Below are the code and all the weights of a small trained network. Each question names an input and a target symbol and asks about switching units off, where a switched-off unit gives its printed mean instead of its output.

import numpy as np


def w(rows, s, z=0):
    codes = np.array(rows[::2]) - 128.0
    scale = np.full(codes.shape[1], s)
    scale[-1] = z or s
    return codes * scale


def f(y):
    return y / 2 * (1 + np.tanh(0.7978845608 * (y + 0.044715 * y**3)))


def softmax(a):
    e = np.exp(a - a.max(-1, keepdims=True))
    return e / e.sum(-1, keepdims=True)


def log_softmax(a):
    a = a - a.max(-1, keepdims=True)
    return a - np.log(np.exp(a).sum(-1, keepdims=True))


def net(x, mask):
    ids = ['βγεθλξπσω'.index(c) for c in x.split()]
    T = len(ids)
    res = E[ids] + P[:T]
    u = 0
    for l in range(3):
        r = res
        for j in range(2):
            rows = slice(3 * j, 3 * j + 3)
            q, k, v = (r @ M[l][rows].T for M in (Q, K, V))
            z = softmax(np.where(np.tri(T) > 0, q @ k.T / 3**0.5, -1e9)) @ v
            o = O[l][rows]
            res = res + np.where(mask[u + j], z, o[:, -1]) @ o[:, :-1]
        u += 2
        y = f(res @ A[l][:, :-1].T + A[l][:, -1])
        res = res + np.where(mask[u : u + 4], y, B[l][:, -1]) @ B[l][:, :-1]
        u += 4
    return log_softmax(res[-1] @ U[:, :-1].T + U[:, -1])


Q, K, V, O, A, B = {}, {}, {}, {}, {}, {}
E = w([
[194,127,28,202],'β',
[166,132,67,158],'γ',
[158,164,64,179],'ε',
[144,136,131,50],'θ',
[128,229,53,144],'λ',
[229,51,108,89],'ξ',
[194,110,92,82],'π',
[254,47,39,244],'σ',
[85,158,113,132],'ω',
],0.013)
P = w([
[161,249,239,174],'0',
[112,133,112,37],'1',
[171,173,87,195],'2',
[196,85,255,169],'3',
[69,112,75,55],'4',
[131,137,51,231],'5',
[195,89,251,169],'6',
[27,108,62,68],'7',
],0.014)
Q[0] = w([
[58,125,220,125],'L0H0',
[179,121,250,132],'L0H0',
[168,174,147,193],'L0H0',
[114,151,123,120],'L0H1',
[164,70,140,122],'L0H1',
[41,25,111,89],'L0H1',
],0.014)
K[0] = w([
[207,191,106,96],'L0H0',
[207,196,154,86],'L0H0',
[124,151,169,176],'L0H0',
[121,123,135,155],'L0H1',
[62,139,132,125],'L0H1',
[26,2,109,61],'L0H1',
],0.015)
V[0] = w([
[107,204,108,85],'L0H0',
[254,134,43,139],'L0H0',
[65,194,94,149],'L0H0',
[144,176,138,79],'L0H1',
[192,160,155,111],'L0H1',
[110,109,66,46],'L0H1',
],0.0072)
O[0] = w([
[86,92,72,123,251],'L0H0',
[255,194,65,65,238],'L0H0',
[63,81,98,141,242],'L0H0',
[62,104,97,151,222],'L0H1',
[81,163,136,167,254],'L0H1',
[123,77,166,70,6],'L0H1',
],0.0078,0.0042)
A[0] = w([
[57,39,88,78,3],'L0N0',
[174,203,68,254,112],'L0N1',
[244,105,161,229,113],'L0N2',
[195,74,94,238,75],'L0N3',
],0.0056,0.0065)
B[0] = w([
[254,168,123,84,136],'L0N0',
[101,77,152,96,254],'L0N1',
[96,249,121,129,172],'L0N2',
[85,107,156,75,157],'L0N3',
],0.0097,0.0098)
Q[1] = w([
[205,94,116,143],'L1H0',
[38,146,164,111],'L1H0',
[169,142,160,113],'L1H0',
[98,251,119,108],'L1H1',
[192,102,128,150],'L1H1',
[130,167,70,123],'L1H1',
],0.013)
K[1] = w([
[142,74,83,52],'L1H0',
[192,193,152,150],'L1H0',
[154,94,44,199],'L1H0',
[181,208,137,166],'L1H1',
[183,123,157,82],'L1H1',
[131,255,95,104],'L1H1',
],0.013)
V[1] = w([
[150,74,118,141],'L1H0',
[167,122,111,167],'L1H0',
[108,163,65,2],'L1H0',
[131,132,44,237],'L1H1',
[178,80,119,241],'L1H1',
[78,169,160,101],'L1H1',
],0.0073)
O[1] = w([
[152,4,117,138,2],'L1H0',
[121,116,150,99,113],'L1H0',
[164,47,56,130,183],'L1H0',
[164,55,126,35,249],'L1H1',
[75,249,142,143,38],'L1H1',
[237,90,9,91,231],'L1H1',
],0.003,0.0042)
A[1] = w([
[161,125,123,222,1],'L1N0',
[50,117,86,73,82],'L1N1',
[117,141,244,119,228],'L1N2',
[197,67,215,79,175],'L1N3',
],0.011,0.0074)
B[1] = w([
[250,158,248,120,112],'L1N0',
[220,162,160,113,254],'L1N1',
[223,115,36,193,184],'L1N2',
[53,175,133,151,167],'L1N3',
],0.012,0.0063)
Q[2] = w([
[215,162,117,254],'L2H0',
[114,171,65,159],'L2H0',
[21,166,102,85],'L2H0',
[90,165,167,195],'L2H1',
[165,98,189,121],'L2H1',
[162,172,140,114],'L2H1',
],0.0097)
K[2] = w([
[130,218,108,213],'L2H0',
[100,195,65,81],'L2H0',
[127,106,82,98],'L2H0',
[150,104,77,125],'L2H1',
[32,172,7,95],'L2H1',
[114,108,116,163],'L2H1',
],0.013)
V[2] = w([
[153,219,110,41],'L2H0',
[109,132,99,249],'L2H0',
[1,235,99,153],'L2H0',
[87,211,70,97],'L2H1',
[114,121,71,121],'L2H1',
[141,83,60,40],'L2H1',
],0.0074)
O[2] = w([
[110,168,185,113,249],'L2H0',
[131,69,151,25,150],'L2H0',
[110,124,100,2,183],'L2H0',
[125,120,122,206,211],'L2H1',
[118,142,96,148,158],'L2H1',
[92,209,129,159,115],'L2H1',
],0.0091,0.011)
A[2] = w([
[58,126,149,163,201],'L2N0',
[91,69,89,126,41],'L2N1',
[157,150,252,153,75],'L2N2',
[46,121,123,132,252],'L2N3',
],0.019,0.0037)
B[2] = w([
[145,114,134,7,200],'L2N0',
[155,145,204,91,184],'L2N1',
[208,39,175,116,209],'L2N2',
[95,79,201,186,253],'L2N3',
],0.013,0.0053)
U = w([
[168,98,126,192,135],'β',
[137,78,60,157,181],'γ',
[143,87,80,131,100],'ε',
[157,70,99,84,18],'θ',
[101,112,151,156,206],'λ',
[162,170,177,127,2],'ξ',
[144,203,136,106,61],'π',
[127,150,101,255,234],'σ',
[137,38,36,185,206],'ω',
],0.012,0.0083)

Each question gives the input, a string of symbols that net reads in full, and the target symbol t.
The units are the heads (3 rows each of Q, K, V and O) and the neurons (one row each of A and B). Each row of codes is followed by its name. A weight is (code - 128) times the scale printed after its matrix; where a second scale follows, it is the last column's (O, A, B and U).
mask holds one flag per unit, layer by layer, with each layer's heads first. A switched-off unit (its flag False) gives its mean, the last column of its rows in O or B, instead of its output. The means were averaged over made-up inputs and are rounded, as every weight is.
A unit's drop is (log p(t) with every unit on - log p(t) with that unit switched off) / (log p(t) with every unit on - log p(t) with every unit switched off).
The circuit of an input: a set's keep is (log p(t) with only the set's units on - log p(t) with every unit switched off) / (log p(t) with every unit on - log p(t) with every unit switched off). Starting from the 12 units with the biggest drops (on a tie, the unit counted first), units are removed one at a time, each time the one whose removal leaves the highest keep (on an exact tie, the one counted first), for as long as the keep stays at least 0.8.
units of the circuit, in order: the units of the circuit, biggest drop first
top k neurons: the k neurons with the biggest drops, biggest first
heads that matter: for each layer, one digit per head in row order, 1 if its drop is at least 0.15 and else 0, layers parted by /
input ω γ λ, target λ: units of the circuit, in order : L2N0, L0H0, L2N3, L1N2
input π ω λ γ λ ξ ξ, target σ: units of the circuit, in order : L1N2, L1N3
input ω γ λ γ π ω ω, target θ: units of the circuit, in order : L2H0, L1N2, L0H0, L2N1
input β λ λ ε, target π: heads that matter : 11 / 00 / 10
input λ λ ε ω λ, target π: top 4 neurons : L1N1, L1N2, L2N3, L2N2
input ξ λ λ θ, target β: units of the circuit, in order : L2H0, L2N2
input θ θ σ, target π: units of the circuit, in order : L0H0, L0N2
input λ ξ ε λ λ ω λ β, target θ: units of the circuit, in order : L2H0, L1N1
input λ ω σ λ λ ω σ, target λ: heads that matter : 11 / 00 / 00
input ω π λ λ, target θ: top 4 neurons : L1N2, L2N1, L1N1, L1N3
input ω ξ σ λ σ ω λ π, target σ: units of the circuit, in order : L2H0
input π γ λ λ, target σ: top 2 neurons : L1N1, L2N0
input λ λ ω λ θ θ, target σ: units of the circuit, in order : L1N1, L1N2, L2H0
input λ λ λ ω σ λ β, target λ: top neuron : L1N1
input λ σ λ ω λ θ, target λ: units of the circuit, in order : L1N1, L1N2, L0H0, L2N3
input θ λ ξ λ, target ω: units of the circuit, in order : L1N2, L2H0, L0H0, L1N1
input λ ξ λ γ θ, target ξ: top 3 neurons : L1N3, L1N1, L2N2
input π π λ ε θ λ λ, target σ: units of the circuit, in order : L2N0, L1N2
input λ λ π π λ λ λ ω, target β: units of the circuit, in order : L2H0, L1N1, L0H1, L2N2
input π ξ ξ λ ω ω ω, target σ: top 3 neurons : L1N2, L1N1, L2N0
input ω ω σ ω ξ ω π, target θ: units of the circuit, in order : L2H0, L1N2, L1N1, L2N1
input σ λ ξ, target π: units of the circuit, in order : L0H0, L0N2
input λ ε ω λ θ, target ξ: top 4 neurons : L1N3, L1N1, L0N0, L2N2
input ω θ β ξ ξ ξ σ, target θ: top 3 neurons : L0N3, L1N2, L2N1
input σ π λ β σ π ξ, target ξ: top 2 neurons : L0N2, L2N2
input β ω ε, target λ: top 2 neurons : L2N3, L1N2
input ω λ σ λ λ π γ, target θ: top 2 neurons : L1N2, L2N1
input θ ω λ γ, target ω: top 3 neurons : L1N2, L0N2, L1N3
input λ λ β λ ω ε, target λ: top 3 neurons : L2N3, L2N0, L1N2
